Below is a small trained network, with its code and all its weights. Each question gives an input and a target symbol and asks what happens when units are switched off, that is, made to give their printed mean instead of their output.

import numpy as np


def w(rows, s, z=0):
    codes = np.array(rows[::2]) - 128.0
    scale = np.full(codes.shape[1], s)
    scale[-1] = z or s
    return codes * scale


def f(y):
    return np.maximum(y, 0)


def softmax(a):
    e = np.exp(a - a.max(-1, keepdims=True))
    return e / e.sum(-1, keepdims=True)


def log_softmax(a):
    a = a - a.max(-1, keepdims=True)
    return a - np.log(np.exp(a).sum(-1, keepdims=True))


def net(x, mask):
    ids = ['αβδξστφω'.index(c) for c in x.split()]
    T = len(ids)
    res = E[ids] + P[:T]
    r = res
    for j in range(3):
        rows = slice(4 * j, 4 * j + 4)
        q, k, v = (r @ M[0][rows].T for M in (Q, K, V))
        z = softmax(np.where(np.tri(T) > 0, q @ k.T / 4**0.5, -1e9)) @ v
        o = O[0][rows]
        res = res + np.where(mask[j], z, o[:, -1]) @ o[:, :-1]
    y = f(res @ A[0][:, :-1].T + A[0][:, -1])
    res = res + np.where(mask[3:27], y, B[0][:, -1]) @ B[0][:, :-1]
    return log_softmax(res[-1] @ U[:, :-1].T + U[:, -1])


Q, K, V, O, A, B = {}, {}, {}, {}, {}, {}
E = w([
[122,11,101,27,133,228,132,58,142,175,152],'α',
[20,62,120,126,110,61,157,159,141,139,141],'β',
[175,46,113,147,209,147,184,108,89,162,88],'δ',
[140,186,103,188,42,144,65,106,52,122,99],'ξ',
[194,103,106,174,152,134,241,52,248,187,94],'σ',
[99,116,60,150,144,94,59,158,209,232,182],'τ',
[196,127,179,110,100,67,92,254,91,217,218],'φ',
[199,28,216,128,117,141,105,117,108,180,167],'ω',
],0.014)
P = w([
[122,91,144,139,136,146,97,229,156,91,56],'0',
[175,102,91,136,135,50,95,80,142,13,182],'1',
[128,164,153,160,98,71,130,98,124,250,100],'2',
[146,123,152,116,144,75,88,127,148,166,28],'3',
[106,210,186,9,182,139,94,95,129,95,148],'4',
[56,85,84,140,106,204,190,156,119,126,204],'5',
],0.011)
Q[0] = w([
[184,125,162,141,137,154,199,147,82,125,120],'head 0',
[96,72,93,128,124,151,100,106,215,112,151],'head 0',
[42,180,95,112,108,100,143,63,220,145,150],'head 0',
[42,168,141,104,101,189,174,158,172,71,146],'head 0',
[114,170,92,176,153,179,142,144,106,112,151],'head 1',
[152,80,114,145,100,101,102,76,132,162,50],'head 1',
[211,117,205,93,85,156,159,7,136,126,139],'head 1',
[132,207,154,55,183,113,92,92,129,91,71],'head 1',
[146,56,137,143,139,62,82,136,154,187,39],'head 2',
[110,117,95,163,98,86,175,197,131,101,106],'head 2',
[191,165,142,143,159,74,148,105,131,183,181],'head 2',
[125,52,52,187,71,184,168,164,134,120,184],'head 2',
],0.011)
K[0] = w([
[125,172,125,171,98,168,140,88,99,130,126],'head 0',
[110,93,156,130,143,142,169,154,140,200,157],'head 0',
[127,99,129,102,215,89,173,115,164,107,186],'head 0',
[128,121,111,97,141,80,161,86,106,167,213],'head 0',
[133,115,150,119,109,98,153,114,118,156,164],'head 1',
[122,140,134,131,97,156,101,200,136,122,76],'head 1',
[139,162,113,172,71,135,106,115,86,81,97],'head 1',
[171,133,125,97,144,88,91,121,163,43,141],'head 1',
[121,87,136,112,143,211,132,250,170,116,77],'head 2',
[116,147,141,78,124,181,119,108,121,171,103],'head 2',
[116,81,122,109,175,120,136,138,162,109,150],'head 2',
[88,126,157,142,103,127,174,126,93,251,115],'head 2',
],0.014)
V[0] = w([
[122,90,102,70,137,147,145,142,154,203,126],'head 0',
[48,179,124,158,152,164,91,124,51,215,105],'head 0',
[119,75,86,186,108,153,47,95,74,100,177],'head 0',
[71,87,214,115,109,94,135,130,220,177,63],'head 0',
[125,93,215,109,186,16,181,234,104,113,126],'head 1',
[73,74,176,112,28,16,180,131,100,97,116],'head 1',
[70,152,75,58,187,96,39,175,205,149,136],'head 1',
[137,219,164,93,43,33,120,196,134,120,216],'head 1',
[144,97,227,69,226,128,128,203,197,155,223],'head 2',
[179,187,189,93,58,140,80,127,147,163,250],'head 2',
[202,115,200,245,140,112,161,58,168,138,78],'head 2',
[150,117,139,80,134,254,129,163,18,79,121],'head 2',
],0.0067)
O[0] = w([
[151,116,118,136,89,117,127,71,65,123,108,89],'head 0',
[105,197,119,138,131,167,117,168,135,158,111,190],'head 0',
[69,136,111,107,149,137,104,99,183,136,118,255],'head 0',
[77,117,155,202,64,97,124,85,82,117,111,153],'head 0',
[80,156,130,161,165,151,145,201,162,97,148,99],'head 1',
[41,163,163,128,71,136,180,125,213,141,128,161],'head 1',
[120,71,87,120,132,95,142,161,104,126,63,142],'head 1',
[131,110,91,167,92,145,112,135,170,86,91,169],'head 1',
[175,78,137,66,143,134,114,116,184,85,168,59],'head 2',
[198,100,136,112,96,160,70,184,145,107,72,120],'head 2',
[165,142,170,210,199,104,97,87,145,102,143,210],'head 2',
[129,130,114,148,124,254,142,142,119,123,194,76],'head 2',
],0.0092,0.0037)
A[0] = w([
[56,163,128,146,254,154,163,165,106,153,205,46],'neuron 0',
[172,139,97,119,216,221,154,59,157,126,73,147],'neuron 1',
[108,181,173,111,108,102,63,141,171,170,140,53],'neuron 2',
[139,83,198,146,120,192,143,112,187,174,117,174],'neuron 3',
[137,101,117,145,134,119,175,96,44,107,110,87],'neuron 4',
[131,161,128,103,105,165,86,40,185,150,46,115],'neuron 5',
[191,113,101,101,130,51,132,102,147,162,112,127],'neuron 6',
[128,113,146,144,61,77,89,52,124,76,135,167],'neuron 7',
[107,185,58,191,163,184,114,147,143,86,105,129],'neuron 8',
[132,92,74,117,89,83,73,144,111,212,173,132],'neuron 9',
[107,127,63,87,185,105,190,95,127,142,21,145],'neuron 10',
[163,245,105,164,194,23,107,133,90,153,148,88],'neuron 11',
[76,167,135,182,60,160,104,129,80,143,185,180],'neuron 12',
[148,74,87,63,95,206,115,73,68,168,148,130],'neuron 13',
[115,91,85,102,208,141,206,117,196,81,179,178],'neuron 14',
[141,234,168,193,70,138,86,137,95,203,45,215],'neuron 15',
[108,184,107,143,193,71,74,183,144,145,156,7],'neuron 16',
[149,181,45,106,192,144,137,109,139,151,151,120],'neuron 17',
[76,60,114,98,163,69,109,79,215,161,193,196],'neuron 18',
[178,107,119,79,145,87,139,128,210,175,162,143],'neuron 19',
[172,69,155,104,184,180,155,244,188,96,70,3],'neuron 20',
[188,148,147,71,99,149,77,127,108,139,131,177],'neuron 21',
[111,159,55,92,106,175,127,230,93,154,152,162],'neuron 22',
[134,137,149,118,85,129,123,38,76,145,159,121],'neuron 23',
],0.0071,0.0041)
B[0] = w([
[202,76,46,88,169,80,111,109,206,123,165,159],'neuron 0',
[193,147,163,171,107,100,122,163,119,160,238,158],'neuron 1',
[83,107,137,162,118,170,152,113,175,39,58,164],'neuron 2',
[86,191,166,178,196,95,85,159,122,59,96,173],'neuron 3',
[76,89,125,107,104,138,146,154,173,163,55,145],'neuron 4',
[182,181,102,176,199,144,181,125,54,134,133,184],'neuron 5',
[167,93,106,190,127,173,128,72,92,107,112,169],'neuron 6',
[80,186,63,118,147,201,189,158,98,103,149,180],'neuron 7',
[153,144,168,82,169,103,140,105,141,166,126,170],'neuron 8',
[105,148,159,93,202,195,87,141,103,83,38,174],'neuron 9',
[133,177,90,76,200,78,109,138,130,136,174,169],'neuron 10',
[156,86,81,143,73,115,186,149,171,154,161,182],'neuron 11',
[82,119,106,98,178,103,93,152,148,171,151,194],'neuron 12',
[148,164,125,141,78,190,166,194,104,114,135,145],'neuron 13',
[159,167,224,120,77,117,49,149,143,175,130,160],'neuron 14',
[147,69,91,146,179,120,117,184,184,32,173,252],'neuron 15',
[160,95,151,150,83,144,211,96,134,111,58,149],'neuron 16',
[106,44,109,63,153,174,110,76,69,187,147,148],'neuron 17',
[105,163,191,104,21,162,130,51,60,141,105,197],'neuron 18',
[154,58,209,157,69,144,109,117,125,119,79,167],'neuron 19',
[156,145,87,47,101,70,227,105,131,196,198,158],'neuron 20',
[81,125,52,153,118,164,122,175,133,116,85,161],'neuron 21',
[174,128,98,156,121,80,254,120,99,117,136,161],'neuron 22',
[200,173,73,115,157,150,136,224,144,105,176,164],'neuron 23',
],0.0056,0.015)
U = w([
[133,186,101,120,91,217,163,149,41,177,160,87],'α',
[30,225,144,110,124,102,195,91,121,143,121,182],'β',
[161,151,103,79,165,90,102,76,143,203,220,133],'δ',
[116,191,28,184,193,151,121,183,168,93,150,175],'ξ',
[185,151,126,222,117,118,238,69,101,100,131,2],'σ',
[135,54,54,121,133,141,85,55,113,138,55,154],'τ',
[172,64,84,116,54,165,182,150,254,129,125,32],'φ',
[134,141,245,198,141,173,22,135,152,81,135,173],'ω',
],0.0046,0.0043)

Each question gives the input, a string of symbols that net reads in full, and the target symbol t.
The units are the heads (4 rows each of Q, K, V and O) and the neurons (one row each of A and B). Each row of codes is followed by its name. A weight is (code - 128) times the scale printed after its matrix; where a second scale follows, it is the last column's (O, A, B and U).
mask holds one flag per unit, heads first, then neurons. A switched-off unit (its flag False) gives its mean, the last column of its rows in O or B, instead of its output. The means were averaged over made-up inputs and are rounded, as every weight is.
A unit's drop is (log p(t) with every unit on - log p(t) with that unit switched off) / (log p(t) with every unit on - log p(t) with every unit switched off).
The circuit of an input: a set's keep is (log p(t) with only the set's units on - log p(t) with every unit switched off) / (log p(t) with every unit on - log p(t) with every unit switched off). Starting from the 12 units with the biggest drops (on a tie, the unit counted first), units are removed one at a time, each time the one whose removal leaves the highest keep (on an exact tie, the one counted first), for as long as the keep stays at least 0.8.
circuit, biggest first: the units of the circuit, biggest drop first
k most important neurons: the k neurons with the biggest drops, biggest first
which heads matter: for each layer, one digit per head in row order, 1 if its drop is at least 0.15 and else 0, layers parted by /
drop of u: that unit's drop, to one decimal
input ω ξ ω ω, target ω: circuit, biggest first => (neuron 3; neuron 19; head 2)
input ξ β ω ξ ξ ξ, target ω: which heads matter => 011
input ξ δ φ τ δ α, target α: which heads matter => 100
input β ξ τ δ δ ξ, target τ: circuit, biggest first => (head 2; head 1)
input ξ ξ α ξ σ, target σ: which heads matter => 100
input α ω σ, target α: which heads matter => 011
input δ ξ δ τ ξ ω, target δ: circuit, biggest first => (neuron 0; head 1; head 2)
input φ τ δ, target φ: circuit, biggest first => (head 2)
input ω ξ σ, target σ: which heads matter => 110
input ξ ξ φ β ξ ξ, target φ: circuit, biggest first => (head 2; head 1)
input ξ ω β ξ τ, target ω: circuit, biggest first => (head 2; neuron 19)
input ξ ξ ξ, target ξ: which heads matter => 000
input ω ξ β ξ σ ω, target β: circuit, biggest first => (head 2; neuron 15; head 1)
input σ δ ω δ, target σ: circuit, biggest first => (head 0; head 2)
input ξ ξ ω, target ξ: circuit, biggest first => (head 2; neuron 15; neuron 18; head 0)
input δ β β σ δ α, target β: circuit, biggest first => (head 2; head 1; neuron 18)
input δ φ ω, target δ: circuit, biggest first => (head 2; head 1; neuron 0)
input ξ δ δ, target δ: which heads matter => 101
input σ ξ α τ δ β, target α: which heads matter => 111
input ξ ξ σ, target ξ: circuit, biggest first => (head 2; neuron 15; neuron 18; neuron 3)
input φ τ ω ω δ, target τ: which heads matter => 111
input τ τ δ, target τ: which heads matter => 011
input ξ ξ δ ξ φ, target φ: which heads matter => 100
input τ σ ω σ, target τ: circuit, biggest first => (head 1; head 2; neuron 6)
input ω φ φ, target ω: which heads matter => 101
input ω ω δ β β, target ω: most important neuron => (neuron 14)
input σ ξ σ ξ ξ τ, target τ: most important neuron => (neuron 9)
input ξ β σ ω ξ, target β: drop of head 2 => 0.8
input α ω τ, target α: drop of head 2 => 0.7
input ω ω δ, target ω: drop of head 1 => 0.2
